Below is a small trained network, with its code and all its weights. Each question gives an input and a target symbol and asks what happens when units are switched off, that is, made to give their printed mean instead of their output.

import numpy as np


def w(rows, s, z=0):
    codes = np.array(rows[::2]) - 128.0
    scale = np.full(codes.shape[1], s)
    scale[-1] = z or s
    return codes * scale


def norm(h):
    return h / np.sqrt((h * h).mean(-1, keepdims=True) + 1e-5)


def f(y):
    return y / 2 * (1 + np.tanh(0.7978845608 * (y + 0.044715 * y**3)))


def softmax(a):
    e = np.exp(a - a.max(-1, keepdims=True))
    return e / e.sum(-1, keepdims=True)


def log_softmax(a):
    a = a - a.max(-1, keepdims=True)
    return a - np.log(np.exp(a).sum(-1, keepdims=True))


def net(x, mask):
    ids = ['γελμξπστφ'.index(c) for c in x.split()]
    T = len(ids)
    res = E[ids] + P[:T]
    u = 0
    for l in range(3):
        r = norm(res)
        for j in range(2):
            rows = slice(2 * j, 2 * j + 2)
            q, k, v = (r @ M[l][rows].T for M in (Q, K, V))
            z = softmax(np.where(np.tri(T) > 0, q @ k.T / 2**0.5, -1e9)) @ v
            o = O[l][rows]
            res = res + np.where(mask[u + j], z, o[:, -1]) @ o[:, :-1]
        u += 2
        y = f(norm(res) @ A[l][:, :-1].T + A[l][:, -1])
        res = res + np.where(mask[u : u + 8], y, B[l][:, -1]) @ B[l][:, :-1]
        u += 8
    return log_softmax(norm(res)[-1] @ U[:, :-1].T + U[:, -1])


Q, K, V, O, A, B = {}, {}, {}, {}, {}, {}
E = w([
[109,225,58,123,90],'γ',
[44,2,101,69,145],'ε',
[148,76,100,96,62],'λ',
[157,230,196,198,97],'μ',
[184,69,128,75,248],'ξ',
[15,120,176,110,207],'π',
[155,61,74,176,125],'σ',
[160,64,102,140,90],'τ',
[154,62,77,177,125],'φ',
],0.0021)
P = w([
[103,91,163,85,45],'0',
[179,96,94,211,220],'1',
[228,109,150,156,155],'2',
[190,123,226,19,53],'3',
[10,176,38,191,161],'4',
[63,166,61,165,122],'5',
[181,99,173,67,82],'6',
[60,152,44,169,154],'7',
],0.0014)
Q[0] = w([
[71,58,108,68,219],'L0H1',
[254,30,190,97,116],'L0H1',
[41,203,95,163,136],'L0H2',
[217,127,171,163,62],'L0H2',
],0.0053)
K[0] = w([
[109,10,104,111,242],'L0H1',
[102,74,231,3,48],'L0H1',
[146,116,145,252,181],'L0H2',
[167,196,220,80,12],'L0H2',
],0.0045)
V[0] = w([
[109,28,238,168,91],'L0H1',
[177,140,139,250,109],'L0H1',
[178,32,132,78,132],'L0H2',
[165,195,196,49,4],'L0H2',
],0.0025)
O[0] = w([
[32,115,57,122,46,231],'L0H1',
[216,66,45,1,114,110],'L0H1',
[204,140,119,208,88,244],'L0H2',
[76,188,14,150,209,4],'L0H2',
],0.0029,0.0012)
A[0] = w([
[38,116,173,105,246,112],'L0N1',
[95,103,121,144,177,2],'L0N2',
[38,104,230,108,84,252],'L0N3',
[182,115,126,136,141,148],'L0N4',
[119,105,3,120,100,55],'L0N5',
[207,131,210,188,146,115],'L0N6',
[184,241,107,107,152,116],'L0N7',
[194,65,105,150,210,155],'L0N8',
],0.0036,0.00063)
B[0] = w([
[213,156,209,170,35,162],'L0N1',
[139,123,164,87,73,111],'L0N2',
[254,138,128,171,245,251],'L0N3',
[59,145,109,98,117,147],'L0N4',
[171,206,85,133,144,202],'L0N5',
[55,187,125,78,103,170],'L0N6',
[30,30,90,175,224,141],'L0N7',
[96,195,131,42,41,179],'L0N8',
],0.0026,0.0015)
Q[1] = w([
[201,110,128,8,3],'L1H1',
[90,104,133,200,231],'L1H1',
[57,72,148,151,230],'L1H2',
[228,140,133,102,18],'L1H2',
],0.0022)
K[1] = w([
[255,74,213,79,131],'L1H1',
[50,134,76,178,106],'L1H1',
[100,128,141,166,171],'L1H2',
[184,111,140,79,72],'L1H2',
],0.0031)
V[1] = w([
[141,128,48,139,73],'L1H1',
[3,124,161,129,178],'L1H1',
[194,76,219,196,71],'L1H2',
[18,83,89,84,68],'L1H2',
],0.0012)
O[1] = w([
[196,163,203,124,164,208],'L1H1',
[95,68,104,150,145,48],'L1H1',
[107,173,116,5,139,254],'L1H2',
[131,84,182,155,199,137],'L1H2',
],0.0016,0.00049)
A[1] = w([
[98,254,112,141,170,88],'L1N1',
[98,32,136,130,192,1],'L1N2',
[141,223,128,149,100,111],'L1N3',
[136,139,191,54,122,92],'L1N4',
[139,148,124,136,138,135],'L1N5',
[96,148,186,167,148,89],'L1N6',
[164,110,120,108,133,109],'L1N7',
[89,113,89,113,106,115],'L1N8',
],0.0063,0.0022)
B[1] = w([
[52,143,203,1,160,255],'L1N1',
[110,18,87,245,120,138],'L1N2',
[85,63,50,185,194,210],'L1N3',
[23,144,94,228,101,188],'L1N4',
[95,135,112,122,150,145],'L1N5',
[222,159,40,58,138,175],'L1N6',
[77,164,131,123,35,164],'L1N7',
[206,165,109,93,193,247],'L1N8',
],0.0026,0.00066)
Q[2] = w([
[118,193,125,16,196],'L2H1',
[32,65,219,131,166],'L2H1',
[10,34,253,121,213],'L2H2',
[136,112,204,166,110],'L2H2',
],0.0046)
K[2] = w([
[119,137,142,146,3],'L2H1',
[59,149,74,27,109],'L2H1',
[219,161,104,88,201],'L2H2',
[122,147,128,120,208],'L2H2',
],0.0048)
V[2] = w([
[74,24,78,121,103],'L2H1',
[152,57,172,51,126],'L2H1',
[156,3,89,110,131],'L2H2',
[133,83,165,128,174],'L2H2',
],0.0019)
O[2] = w([
[44,75,59,74,54,95],'L2H1',
[95,54,214,125,107,14],'L2H1',
[252,84,132,141,213,252],'L2H2',
[135,63,95,139,140,49],'L2H2',
],0.0018,0.00027)
A[2] = w([
[38,69,187,152,172,83],'L2N1',
[52,135,174,177,185,3],'L2N2',
[104,103,206,121,120,84],'L2N3',
[4,210,165,93,222,59],'L2N4',
[165,147,238,149,119,106],'L2N5',
[112,125,108,102,99,53],'L2N6',
[106,91,90,140,134,165],'L2N7',
[118,23,163,208,80,91],'L2N8',
],0.0034,0.0025)
B[2] = w([
[170,136,2,171,75,94],'L2N1',
[204,108,55,106,63,3],'L2N2',
[162,169,1,134,136,49],'L2N3',
[173,92,192,132,76,246],'L2N4',
[162,200,84,144,166,161],'L2N5',
[177,125,123,124,106,24],'L2N6',
[108,104,148,168,163,218],'L2N7',
[107,110,139,71,173,206],'L2N8',
],0.0032,0.00071)
U = w([
[83,137,195,15,182,146],'γ',
[112,12,152,157,167,254],'ε',
[67,147,72,170,198,63],'λ',
[146,148,65,63,157,66],'μ',
[46,165,170,164,49,183],'ξ',
[192,195,197,183,190,191],'π',
[184,107,141,101,70,58],'σ',
[162,137,55,186,106,47],'τ',
[191,109,134,94,65,63],'φ',
],0.011,0.0027)

Each question gives the input, a string of symbols that net reads in full, and the target symbol t.
The units are the heads (2 rows each of Q, K, V and O) and the neurons (one row each of A and B). Each row of codes is followed by its name. A weight is (code - 128) times the scale printed after its matrix; where a second scale follows, it is the last column's (O, A, B and U).
mask holds one flag per unit, layer by layer, with each layer's heads first. A switched-off unit (its flag False) gives its mean, the last column of its rows in O or B, instead of its output. The means were averaged over made-up inputs and are rounded, as every weight is.
A unit's drop is (log p(t) with every unit on - log p(t) with that unit switched off) / (log p(t) with every unit on - log p(t) with every unit switched off).
The circuit of an input: a set's keep is (log p(t) with only the set's units on - log p(t) with every unit switched off) / (log p(t) with every unit on - log p(t) with every unit switched off). Starting from the 12 units with the biggest drops (on a tie, the unit counted first), units are removed one at a time, each time the one whose removal leaves the highest keep (on an exact tie, the one counted first), for as long as the keep stays at least 0.8.
units of the circuit, in order: the units of the circuit, biggest drop first
unit that matters most: the unit with the biggest drop
top k neurons: the k neurons with the biggest drops, biggest first
top k neurons in layer l: the k neurons of layer l with the biggest drops, biggest first
which heads matter: for each layer, one digit per head in row order, 1 if its drop is at least 0.15 and else 0, layers parted by /
input μ ε λ λ, target μ: top 2 neurons in layer 2	[L2N4 L2N8]
input ε τ ξ φ, target ε: units of the circuit, in order	[L1N6 L0N1]
input ξ μ μ σ, target ξ: which heads matter	00 / 00 / 01
input γ λ ε ξ μ, target γ: top 2 neurons	[L1N1 L0N6]
input λ μ μ λ, target λ: units of the circuit, in order	[L0N5 L0H2 L0H1 L1N3]
input ε ξ λ, target ε: top neuron in layer 0	[L0N1]
input τ π λ, target τ: units of the circuit, in order	[L0H2 L0H1]
input τ λ σ, target τ: top 2 neurons in layer 0	[L0N5 L0N3]
input τ σ λ, target τ: top 2 neurons	[L0N5 L1N3]
input π φ ε σ, target π: which heads matter	10 / 00 / 10
input γ ξ ε ε σ λ, target ε: which heads matter	10 / 00 / 00
input ξ σ γ ξ ξ λ λ, target ξ: which heads matter	10 / 00 / 01
input ε φ ξ σ, target ε: which heads matter	11 / 00 / 00
input γ γ π σ, target γ: top 2 neurons	[L0N1 L0N5]
input π σ τ φ, target π: which heads matter	11 / 00 / 10
input φ π π π ξ π τ, target π: which heads matter	10 / 00 / 10
input μ π μ τ, target μ: units of the circuit, in order	[L0H2]
input φ ξ σ ε, target ε: top 2 neurons	[L0N3 L2N8]
input σ σ σ, target σ: which heads matter	10 / 00 / 00
input π γ γ φ λ, target γ: which heads matter	00 / 00 / 00
input ε λ π γ φ σ φ, target γ: unit that matters most	L1N1
input π λ τ, target π: top 3 neurons in layer 1	[L1N6 L1N2 L1N4]
input σ π ξ τ, target ξ: which heads matter	00 / 00 / 01
input φ π τ ξ π τ ε λ, target π: which heads matter	01 / 00 / 10
input π π ε π σ, target π: top 4 neurons	[L0N7 L0N3 L0N1 L1N2]
